Each row was made from one small tree. The marks that hang from a mark follow it in brackets, in the order of their numbers. Every link used is in the known rows. Write each row's tree.
(in the rows, 128 means zero)
Known rows
Z_339[Z_179[Z_2] Z_540 Z_981]: [174 146 145 192 112 110  92 140 113 110 170 132 170  79 134 119 118 122
 127 152 151  92 145  85 111 142 155  90 180  91 130 118 129 126]
Z_128[Z_65[Z_2 Z_39 Z_94[Z_313]]]: [126 132 168 174 119 120 128 140 124 142 157 153 159 192 177 125 103 115
  79  98 140  81 166 116 116 134 154 115 152  92 173 108 143 149]
Z_65[Z_2 Z_94[Z_313[Z_179[Z_710] Z_622]]]: [133 111 132 214 135 142 119 138 123 151 180 132 177 214 132 106  94 108
  89 101 129 103 133 138  99 137 130 153 161  86 167 107 141 136]
Z_710[Z_179[Z_2] Z_685 Z_981]: [161 121 134 194 111 137  99 114 111 106 188 145 169  75  97 117 110 111
 120  91 177  96 143  81 141 125 151 120 187  80 128 102 134 124]
Z_39[Z_685[Z_339 Z_710[Z_179[Z_2]]]]: [161 132 151 207 118 154  97 122  90 130 163 170 182  88 112 123 114 114
 148 119 138  93 192  64 133 149 141 111 198  73 137 103 113 123]
Z_685[Z_339[Z_39 Z_981[Z_540[Z_128]]] Z_710]: [173 162 169 187 121 153  87 115 107 126 173 157 191  96 154 135 117  90
 154 115 153  77 163  58 160 133 136 101 192  83 113 109 123 123]
Z_94[Z_313[Z_179[Z_2 Z_710]]]: [151 118 131 207 130 159 105 136 124 150 184 131 155 158 117 115 100 117
 122 120 146 115 113 120 116 139 114 152 172  83 144 106 143 125]
Z_65[Z_94[Z_313] Z_128 Z_540]: [129 141 135 178 127 125 126 158 119 155 165 117 192 230 173 119 107 106
  97 118 122  82 156 119 118 118 147 107 142  77 154  94 165 132]
Z_179[Z_2 Z_710]: [150 122 137 192 131 156 102 131 113 123 180 137 128 132 112 127 106 115
 122 103 140 109 115  98 136 142 118 134 173  87 134 105 151 124]
Z_540[Z_128[Z_275]]: [150 132 172 176 137 149 110 135 108 106 185 117 121 154 148 121 100 106
 135  79 151 106 111  99 135 118 135 131 162  91 139 102 151 130]
Z_313[Z_179 Z_622[Z_2]]: [144 113 146 212 142 139 113 151  95 128 188 123 143 190  89 117  98 118
 113  96 134 119 115 125 110 127 132 150 142  95 145 108 139 125]
Z_339[Z_540[Z_128[Z_275]] Z_685[Z_710] Z_981]: [173 152 192 190 135 139  97 128 111 133 172 136 180 105 189 117 113  99
 148 118 158  83 154  63 137 132 156 102 192  90 121 104 136 124]
Z_710[Z_685[Z_339] Z_981[Z_540[Z_128]]]: [166 142 146 174 117 150  92 106 114 109 189 153 188 106 123 121 115  89
 150  72 178  86 121  59 163 115 136 128 188  79 127 106 140 128]
Z_179[Z_2 Z_710[Z_685]]: [149 119 140 196 125 153 104 123 119 136 181 147 146 115 113 127 103 113
 119  84 156 113 120  90 144 138 131 136 187  84 124 100 149 123]
Z_981[Z_339[Z_179 Z_540]]: [166 144 152 171 120 123 105 126 112 133 174 136 167  89 129 125 104 109
 112 135 151 102 132  96 118 124 149 105 190  98 135 112 133 125]
Z_179[Z_2 Z_710[Z_981[Z_339]]]: [163 125 135 177 121 150  91 104 124 117 188 143 141 105 105 122 100  99
 117 103 158 102  96  84 143 132 126 135 185  85 135 104 150 123]
Z_981[Z_339[Z_39 Z_179 Z_685[Z_710]] Z_540[Z_128]]: [172 169 175 186 121 166  99 106 118 147 184 159 170  76 138 145  99  88
 121 139 160  73 178  59 150 125 166 115 197 102 114 111 112 120]
Z_622[Z_2 Z_313]: [143 123 142 193 142 149 111 145  93 132 176 130 132 170 102 126  94 122
 112  64 141 116 109 118 117 127 132 126 140 106 138 104 142 130]
Z_179[Z_2 Z_710[Z_981[Z_339 Z_540[Z_128[Z_275]]]]]: [172 143 143 184 121 152  81  98 138  95 203 126 136 128 125 109 103  80
 140  79 170  96  80  59 154 119 124 136 178  85 131 109 155 128]
Z_94[Z_313[Z_179[Z_2 Z_710[Z_981]] Z_622]]: [155 113 119 218 128 152  96 129 124 124 194 131 167 173 104 106 100 112
 119 124 146 101 103 117 112 138 125 161 165  82 150 108 140 122]
Z_622[Z_2 Z_313[Z_179[Z_710]]]: [146 108 134 216 153 160 114 144  99 154 188 127 147 187  95 116  93 116
 115  59 143 132 113 123 114 132 112 147 158 102 143 104 146 127]
Z_128[Z_65[Z_540] Z_275]: [139 123 159 179 137 141 127 155 107 122 172 118 129 196 167 121 106 114
 115  85 138 100 141 101 126 104 143 111 155  91 149  97 162 134]
Z_685[Z_710[Z_179 Z_981]]: [163 123 141 186 130 146 106 116  95 104 180 148 179 101 120 119 107 105
 129  88 162  82 166  87 135 125 142 113 188  85 135 101 133 120]
Z_65[Z_128]: [146 132 146 181 135 130 118 141  99 120 176 119 147 173 134 127 109 110
 117 101 131  99 147 107 139 125 136 123 155  88 137  99 160 126]
Z_128[Z_65[Z_39 Z_94] Z_275]: [131 128 189 177 134 126 120 136 112 136 170 134 143 186 193 126 103 112
  97  84 142  99 147  99 126 121 159 103 157  91 167 103 153 145]
Z_685[Z_710[Z_981[Z_540[Z_128]]]]: [166 144 146 174 129 148 100 114 113  89 187 140 177 138 131 119 113  89
 147  79 167  74 137  66 152 118 131 123 171  87 122 107 144 123]
Z_313[Z_179[Z_2]]: [151 122 139 198 127 141 108 141 106 120 185 120 144 146 105 123 111 122
 122 115 148 119 119 107 122 130 125 132 163  84 139 106 140 126]
Z_981[Z_339 Z_540]: [157 139 142 168 123 143  98 115 117 123 186 133 157 130 123 125 106  96
 115 104 152 105 100  90 143 114 129 117 171  93 128 107 143 127]
Z_313[Z_622]: [142 122 146 189 136 143 110 141 101 111 182 127 141 163 117 127 102 115
 114 107 126 107 115 116 125 127 135 136 154  94 138 105 137 124]
Z_540[Z_128[Z_65[Z_94] Z_275]]: [137 134 183 172 133 136 125 143 118 122 179 117 131 180 185 121  97 106
 117  67 150  95 132  94 134 110 150 117 155  90 154 104 152 141]
Z_313[Z_179[Z_2 Z_710[Z_981[Z_339[Z_540 Z_685]]]]]: [175 133 138 200 126 149  87 104 128 154 191 140 186  86 117 118 110  99
 123 135 166 106 117  74 135 134 133 133 205  82 134 108 139 123]
Z_94[Z_313]: [146 128 146 174 128 151 111 137 112 136 172 135 152 150 139 125  98 117
 116 119 144 100 116 127 119 127 134 129 160  90 141 102 139 127]
Z_710[Z_179[Z_2] Z_685[Z_339[Z_981[Z_540[Z_128]]]]]: [173 151 149 202 100 133  84 118 121 111 188 150 193  66 116 110 123  97
 151  93 176  89 147  43 157 130 141 109 201  73 115 112 125 126]
Z_179[Z_2 Z_710[Z_685 Z_981[Z_339 Z_540]]]: [167 131 125 185 111 149  84  88 135 123 195 149 173  92 103 118 105  87
 119  86 178 100  96  61 159 123 131 132 195  84 121 104 148 124]
Z_622[Z_2 Z_313[Z_179]]: [146 116 140 209 145 147 116 149  93 141 184 120 147 184  95 121  97 122
 114  70 147 129 113 124 107 123 124 134 143 103 144 104 138 129]
Z_981[Z_339[Z_179] Z_540[Z_128]]: [164 154 154 169 118 140 102 121 122 111 193 134 154 117 120 124 103  95
 123 110 158  91 126  79 139 115 145 123 178  98 129 114 135 126]

Which tree is each row?
[143 125 187 181 136 132 118 137 106 121 174 134 126 171 176 126 105 116
 111  85 145 105 143  98 133 122 149 118 159  97 155 105 153 139] | Z_128[Z_65[Z_39] Z_275]
[167 148 152 178 119 155  94 107 112 146 178 157 169  83 129 139 104  96
 117 148 143  89 163  81 134 125 162 103 191  98 136 108 111 133] | Z_981[Z_339[Z_39[Z_685] Z_179] Z_540]
[161 157 156 168 123 155  96 110 126 129 190 133 148 113 130 139 104  87
 122 106 156  95 114  80 161 113 133 120 174  94 117 108 135 130] | Z_981[Z_339[Z_39] Z_540[Z_128]]
[170 144 160 192 131 153  99 131 106 148 169 165 185  89 143 120 114 102
 157 119 135  88 174  69 130 148 140 123 214  81 144 113 127 131] | Z_39[Z_685[Z_339[Z_179[Z_710] Z_540[Z_128]]]]
[157 110 122 216 131 153  99 118 116 133 197 135 176 139  96 113 103 110
 121  65 173 123 113  93 130 130 126 146 184  89 139  98 144 125] | Z_622[Z_313[Z_179[Z_2 Z_710[Z_685 Z_981]]]]
[166 130 171 184 130 149  96 122  86 144 153 173 195 105 154 124 114 104
 151 128 135  89 175  72 135 148 147 101 200  77 138 100 118 125] | Z_39[Z_685[Z_339[Z_981] Z_710]]
[150 144 156 174 129 144 117 141 121 106 184 127 140 160 144 125 113 103
 133  75 155  89 136  80 153 110 131 127 159  96 130 111 147 134] | Z_981[Z_540[Z_128[Z_65]]]
[141 124 144 198 132 143 109 149 107 133 174 135 140 185 109 119  89 119
 106 105 128 102 104 136 107 133 140 146 135  97 143 107 135 125] | Z_94[Z_313[Z_622[Z_2]]]
[147 120 137 213 129 139 105 145 106 109 192 116 145 171  93 118 107 122
 116 123 135 119 114 112 116 133 129 144 151  87 141 110 135 123] | Z_313[Z_179[Z_2] Z_622]
[128 134 171 193 133 112 122 145 104 140 158 133 174 244 188 117 119  97
  98  96 112  84 202  90 120 135 169  99 151  76 181  92 168 153] | Z_65[Z_2 Z_39[Z_685] Z_94 Z_128[Z_275] Z_540]
[163 133 138 203 118 133 100 127 121 136 178 147 173  82 118 120 109 117
 120 111 161 104 146  81 124 141 145 118 201  89 127 110 139 124] | Z_339[Z_179[Z_2 Z_710[Z_685]] Z_540]
[165 148 162 204 131 156 102 121 101 158 168 154 194  57 146 139 112 109
 123 134 150  83 199  79 138 134 155  95 203  92 115 105 115 121] | Z_339[Z_39 Z_540 Z_685[Z_710[Z_179]]]
[168 137 151 182 125 146  85 119  99 135 169 160 194 104 145 120 122  98
 152 133 139  93 147  69 141 137 142  98 190  79 136 108 122 134] | Z_39[Z_685[Z_339[Z_981[Z_540]]]]
[167 124 124 194 139 141  96 112 120 146 194 126 195 134 121 110 103  97
 119  82 162 120 103  97 122 121 118 130 194  95 140 105 146 127] | Z_622[Z_313[Z_179[Z_710[Z_981[Z_339[Z_540]]]]]]
[169 149 171 185 129 146  88 120 116 113 188 121 146 120 168 125 112  92
 139 107 161  88 123  78 150 117 145 102 170  93 123 108 136 134] | Z_339[Z_39 Z_981[Z_540[Z_128[Z_275]]]]
[138 123 155 185 134 132 132 154 109 106 167 122 119 206 160 116 108 114
 104  70 139  95 158 103 123 110 148 113 150  95 156 100 164 140] | Z_128[Z_65[Z_2 Z_540] Z_275]
[180 168 172 200 113 137  87 131 121 136 174 143 164  41 148 137 118 113
 132 176 157  74 173  65 135 147 171  92 193  94 117 118 111 127] | Z_339[Z_39 Z_179[Z_2] Z_540[Z_128] Z_685 Z_981]
[159 116 138 184 123 141 106 113 105 116 188 148 177  83 113 118 107 104
 120  79 179  94 146  90 141 117 152 121 195  84 131  98 137 126] | Z_710[Z_179 Z_685 Z_981]
[134 137 166 169 126 127 133 146 119 112 169 133 135 180 157 125 106 108
 102  63 147  84 156  99 136 121 146 123 155  92 155 107 149 144] | Z_540[Z_128[Z_65[Z_2 Z_94]]]
[178 161 159 194 117 141  95 123 115 109 177 151 180  71 131 126 113 108
 143 137 167  66 178  54 131 141 164 111 189  89 124 114 122 118] | Z_339[Z_179[Z_2] Z_540[Z_128] Z_685[Z_710[Z_981]]]
[168 126 160 196 135 157 101 127 106 152 176 158 157  87 145 126 105 109
 119 147 147  89 161  92 128 144 161 114 203  97 135 109 128 123] | Z_339[Z_179[Z_710] Z_685 Z_981]
[147 111 130 222 135 156 107 129 115 149 192 131 164 152  97 117 102 116
 116  70 159 134 117 100 127 133 121 148 180  92 132  99 144 125] | Z_622[Z_313[Z_179[Z_2 Z_710[Z_685]]]]
[141 125 176 181 130 132 123 136 103 125 158 165 142 162 154 130 115 114
 107  94 131  88 194  91 134 142 155 123 168  95 164 105 138 149] | Z_128[Z_65[Z_2 Z_39[Z_685]]]
[124 135 174 178 127 129 125 153 124 158 164 132 167 230 210 120 102 112
  90 102 135  86 153 111 113 115 161 100 148  84 175  99 159 144] | Z_128[Z_65[Z_39 Z_94[Z_313] Z_540] Z_275]
[162 146 154 182 126 146  94 125 101 148 165 147 173  86 143 140 114 112
 132 123 139 101 144  91 138 132 132 100 187  84 129 108 128 129] | Z_685[Z_339[Z_39 Z_540]]
[165 142 147 180 125 144  89 120 109 126 178 136 168 104 145 135 117 101
 125 127 153  92 134  91 147 125 143  94 174  93 121 110 128 131] | Z_339[Z_39 Z_981[Z_540]]
[175 142 142 166 118 122  97 113 114 118 180 140 178  79 126 120 105 103
 118 127 162  90 131  88 119 122 154 104 191  95 141 112 134 125] | Z_710[Z_981[Z_339[Z_179 Z_540]]]
[178 141 152 186 123 139  93 115  90 130 158 176 218  74 143 121 115 106
 154 135 148  76 196  63 118 143 161  96 208  80 148 108 113 124] | Z_39[Z_685[Z_339[Z_179 Z_540] Z_710[Z_981]]]
[163 135 155 178 125 144  96 106 121  96 198 128 164 130 143 112 108  87
 141  57 186  92 107  68 153 105 148 127 174  87 129 101 150 132] | Z_710[Z_685 Z_981[Z_540[Z_128[Z_275]]]]
[142 119 140 204 134 145 112 145 111 138 186 121 167 191 119 114  97 117
 110 125 136 110 113 137 104 126 130 152 152  91 147 105 132 124] | Z_94[Z_313[Z_179 Z_622]]
[178 154 162 201 116 127  92 132 107 134 164 154 190  61 148 125 116 119
 130 170 153  77 184  64 117 151 168  87 195  92 121 114 114 118] | Z_339[Z_179[Z_2] Z_540 Z_685[Z_710] Z_981]
[142 110 137 221 144 157 113 147 111 158 184 132 155 202 101 110  88 114
 110  99 131 116 107 138 103 136 122 165 154  93 148 108 140 124] | Z_94[Z_313[Z_179[Z_710] Z_622[Z_2]]]
[135 126 172 186 132 123 127 152 108 112 165 134 126 216 172 118 114 112
  97  77 136  92 172  97 125 120 152 113 151  94 164 102 166 146] | Z_128[Z_65[Z_2 Z_39 Z_540] Z_275]
[170 147 164 187 120 162  84  95 114 117 191 148 174  93 148 126 107  84
 148  75 182  89 128  58 164 110 147 119 189  81 127 103 134 132] | Z_710[Z_685[Z_339[Z_39]] Z_981[Z_540[Z_128[Z_275]]]]
[148 122 132 207 133 145 107 143 104 121 188 115 147 168  97 121 106 127
 120  96 148 128 112 110 115 129 122 131 152  95 141 105 136 127] | Z_622[Z_313[Z_179[Z_2]]]
[149 130 203 191 134 149 112 125  91 144 154 174 167 154 185 127 109 109
 139  96 132  93 198  68 135 140 153 111 185  84 162  99 131 136] | Z_128[Z_65[Z_39[Z_685[Z_339 Z_710]]] Z_275]
[163 129 151 176 129 152  99 114  90 114 169 161 178 116 130 127 107 104
 141  95 152  87 148  81 138 131 136 117 186  80 138 100 134 118] | Z_685[Z_339 Z_710[Z_981]]
[178 156 145 200 105 141  78 118 108 119 174 153 169  64 125 133 116 111
 134 159 152  86 158  68 135 141 151  85 184  87 131 119 111 127] | Z_685[Z_339[Z_39 Z_179[Z_2] Z_981[Z_540]]]
[171 146 157 201 118 164  95 111 103 126 173 166 157  62 125 146 103 115
 121 158 161  72 190  73 134 143 176 105 186  94 131 106 110 117] | Z_339[Z_39 Z_179[Z_2] Z_685[Z_710[Z_981]]]
[172 147 136 185  99 136  89  96 135  98 204 139 181  70  93 112 111  84
 129  80 192  86 121  49 161 112 145 126 193  81 115 108 136 125] | Z_710[Z_179[Z_2] Z_685 Z_981[Z_339 Z_540[Z_128]]]
[158 108 135 205 138 155 104 110 112 162 195 142 174 142  89 112  86  96
 106  45 179 126 100  98 128 120 132 150 186  98 137  97 145 125] | Z_622[Z_2 Z_313[Z_179[Z_710[Z_685 Z_981[Z_339]]]]]
[139 127 137 194 119 138 109 139 123 151 178 122 174 170 135 117 100 120
 106 128 149 108 117 122 104 132 135 125 155  78 156 106 134 132] | Z_65[Z_94[Z_313[Z_179[Z_2]]]]
[170 148 167 186 130 145  92 125 109 160 167 145 181  64 168 140 116 108
 122 157 149  87 154  87 142 136 160  87 193  93 118 107 121 129] | Z_339[Z_39 Z_540 Z_685 Z_981]
